Small tables with named rows and columns. After each table, cells are looked up by row and column.

Table Suk
,Nereba,Mosiz,Dese,Torivuv
Nefimed,2.64,7.06,2.31,-4.44
Nid,1.92,3.17,2.78,-6.67
Taz,3.22,2.09,0.15,-8.25
Kis,-0.50,8.79,8.89,-1.10
Par,-0.05,4.25,6.92,-4.58
Tiz,3.58,3.19,-0.52,-7.76
Ludas,0.46,2.97,5.90,-5.73
Pag,3.59,6.91,0.31,-5.23
Meseku,-0.20,-3.64,5.62,-9.81

Dese of Meseku = 5.62
Dese of Tiz = -0.52
Mosiz of Tiz = 3.19
Nereba of Tiz = 3.58
Mosiz of Nefimed = 7.06
Torivuv of Kis = -1.10
Nereba of Kis = -0.50
Torivuv of Par = -4.58
Row with the largest Mosiz: Kis

Tam
|  | Mumapog | Pav | Ton | Zasu |
|---|---|---|---|---|
| Silafip | 147 | 121 | 65 | 66 |
| Mupo | 39 | 126 | 167 | 137 |
| Rukolig | 226 | 159 | 236 | 129 |
| Gekodan | 160 | 194 | 251 | 108 |
| Ver | 160 | 174 | 58 | 181 |
| Ruluma | 87 | 248 | 240 | 144 |

Pav of Ruluma = 248
Pav of Mupo = 126
Ton of Ver = 58
Zasu of Mupo = 137
Ton of Ruluma = 240
Mumapog of Mupo = 39
Mumapog of Silafip = 147
Zasu of Ruluma = 144
Pav of Ver = 174
Mumapog of Gekodan = 160
Pav of Silafip = 121
Zasu of Ver = 181
Zasu of Gekodan = 108
Zasu of Rukolig = 129
Row with the largest Mumapog: Rukolig

Table Nadok
columns: Tupe, Guz
Fod: [-0.38, 0.60]
Mogo: [0.26, 0.23]
Zol: [-0.01, 0.03]
Rulegu: [0.21, 0.27]
Tula: [0.40, 0.42]
Zagivi: [0.16, 0.14]
Lesa: [-0.39, 0.44]
Gos: [0.12, 0.33]
Mig: [-0.17, -0.70]
Zaz: [0.68, 0.51]
Lilal: [0.12, 0.09]
Gubuzu: [0.29, 0.40]
Nula: [-0.18, -0.67]
Muko: [0.12, -0.04]

What is the Guz of Mogo in Nadok?
0.23
What is the Tupe of Lilal in Nadok?
0.12
What is the Tupe of Rulegu in Nadok?
0.21
What is the Guz of Zol in Nadok?
0.03
What is the Tupe of Gos in Nadok?
0.12
What is the Tupe of Zaz in Nadok?
0.68
What is the Guz of Gos in Nadok?
0.33
What is the Guz of Zagivi in Nadok?
0.14
What is the Guz of Rulegu in Nadok?
0.27
What is the Guz of Gubuzu in Nadok?
0.40
What is the Guz of Zaz in Nadok?
0.51
What is the Tupe of Zagivi in Nadok?
0.16
What is the Tupe of Nula in Nadok?
-0.18
What is the Guz of Tula in Nadok?
0.42
What is the Tupe of Muko in Nadok?
0.12
What is the Tupe of Mig in Nadok?
-0.17
Row with the largest Guz: Fod

Vuvan
         Neli  Fezogor  Konaf  Lerinu
Sezukod   204       65    165     189
Godus     109      169     44     129
Soneb     221       75    215     197
Kosa      148       56    118     110
Nak        96      165    215     202
Dupu      244       65     68     118
Pofu      186      210    180      96
Seb        36       80    233     113
Pof       162       89    154     109

Neli of Pof = 162
Fezogor of Pofu = 210
Lerinu of Pof = 109
Konaf of Seb = 233
Neli of Seb = 36
Fezogor of Nak = 165
Lerinu of Dupu = 118
Fezogor of Seb = 80
Lerinu of Soneb = 197
Konaf of Soneb = 215
Fezogor of Soneb = 75
Konaf of Godus = 44
Konaf of Pofu = 180
Lerinu of Nak = 202

Litepez =
          Ses  Nenaso  Relo  Romatoz  Donoz   Vap  Lelo
Giv      -0.3    -0.4   1.2      4.7    0.9   0.9   5.0
Turobot   3.2    -6.8   2.8     -1.8   -2.2   2.4   2.6
Nubimet   0.5     0.5   1.8      3.0    3.9  -1.2   2.1
Zozuko    2.7    -5.9   3.6      3.8    2.9  -3.3   1.4
Mavemo    1.7     5.7  -2.2      1.5    2.7   3.0  -0.8

Nenaso of Giv = -0.4
Vap of Zozuko = -3.3
Vap of Nubimet = -1.2
Relo of Zozuko = 3.6
Relo of Nubimet = 1.8
Romatoz of Giv = 4.7
Relo of Turobot = 2.8
Relo of Giv = 1.2
Donoz of Mavemo = 2.7
Romatoz of Zozuko = 3.8
Nenaso of Mavemo = 5.7
Vap of Giv = 0.9
Row with the largest Romatoz: Giv

Table Mifud
          Vop  Mabaru
Karap    0.18    0.28
Doba     0.58    0.16
Mepived  0.60    0.91
Mak      0.23    0.37
Dig      0.81    0.62
Pibusal  0.23    0.37

What is the Mabaru of Doba in Mifud?
0.16
What is the Mabaru of Dig in Mifud?
0.62
What is the Vop of Mepived in Mifud?
0.60
What is the Mabaru of Karap in Mifud?
0.28
What is the Vop of Dig in Mifud?
0.81
What is the Vop of Pibusal in Mifud?
0.23
Row with the largest Mabaru: Mepived

Table Zedog
	Lesapu	Dupi	Tos	Fam	Bomu	Ver	Kadori	Gam
Sagame	4.4	6.8	8.0	1.9	1.3	3.7	5.2	3.7
Kide	4.7	6.8	7.9	2.0	1.5	3.7	5.2	3.9
Mifogog	4.3	6.8	8.1	1.8	1.2	3.7	5.2	3.7
Tadab	4.5	6.8	7.9	2.0	1.4	3.7	5.2	3.8
Bagus	4.5	6.8	7.9	2.0	1.4	3.7	5.2	3.8
Midabod	4.7	6.8	7.9	2.2	1.5	3.8	5.2	4.0
Leken	4.5	6.9	8.0	2.0	1.4	3.7	5.2	3.7
Tek	4.8	6.9	7.9	2.2	1.6	3.7	5.2	4.1

What is the Tos of Leken in Zedog?
8.0
What is the Dupi of Tek in Zedog?
6.9
What is the Ver of Sagame in Zedog?
3.7
What is the Gam of Leken in Zedog?
3.7
What is the Tos of Mifogog in Zedog?
8.1
What is the Bomu of Midabod in Zedog?
1.5
What is the Lesapu of Leken in Zedog?
4.5
What is the Dupi of Mifogog in Zedog?
6.8

Zefe
         Liki  Gogire  Botas  Remu
Tufemo   4463    8596   3680  3204
Pok      3081    4180   1747  4933
Kuf      7002    6659   2677  4233
Zelefev   400    3856   6252  8656
Fum      9812    7695   4845  3642
Taneb    5917    4390   4527  4464
Vir      6197    4284   6173  4635
Sefu     5062    2832   7620  4880
Toneb    3134    5695   5031  6020
Kage     4936    6515   5583  3961
Nus      8090    4416   6409  2059

What is the Gogire of Toneb in Zefe? 5695
What is the Gogire of Kuf in Zefe? 6659
What is the Remu of Kage in Zefe? 3961
What is the Liki of Vir in Zefe? 6197
What is the Botas of Nus in Zefe? 6409
What is the Remu of Pok in Zefe? 4933
What is the Remu of Nus in Zefe? 2059
What is the Botas of Fum in Zefe? 4845
What is the Liki of Toneb in Zefe? 3134
What is the Botas of Kage in Zefe? 5583
What is the Remu of Sefu in Zefe? 4880
What is the Gogire of Taneb in Zefe? 4390
What is the Gogire of Nus in Zefe? 4416
What is the Remu of Taneb in Zefe? 4464
What is the Liki of Kuf in Zefe? 7002
What is the Gogire of Kage in Zefe? 6515
What is the Liki of Nus in Zefe? 8090

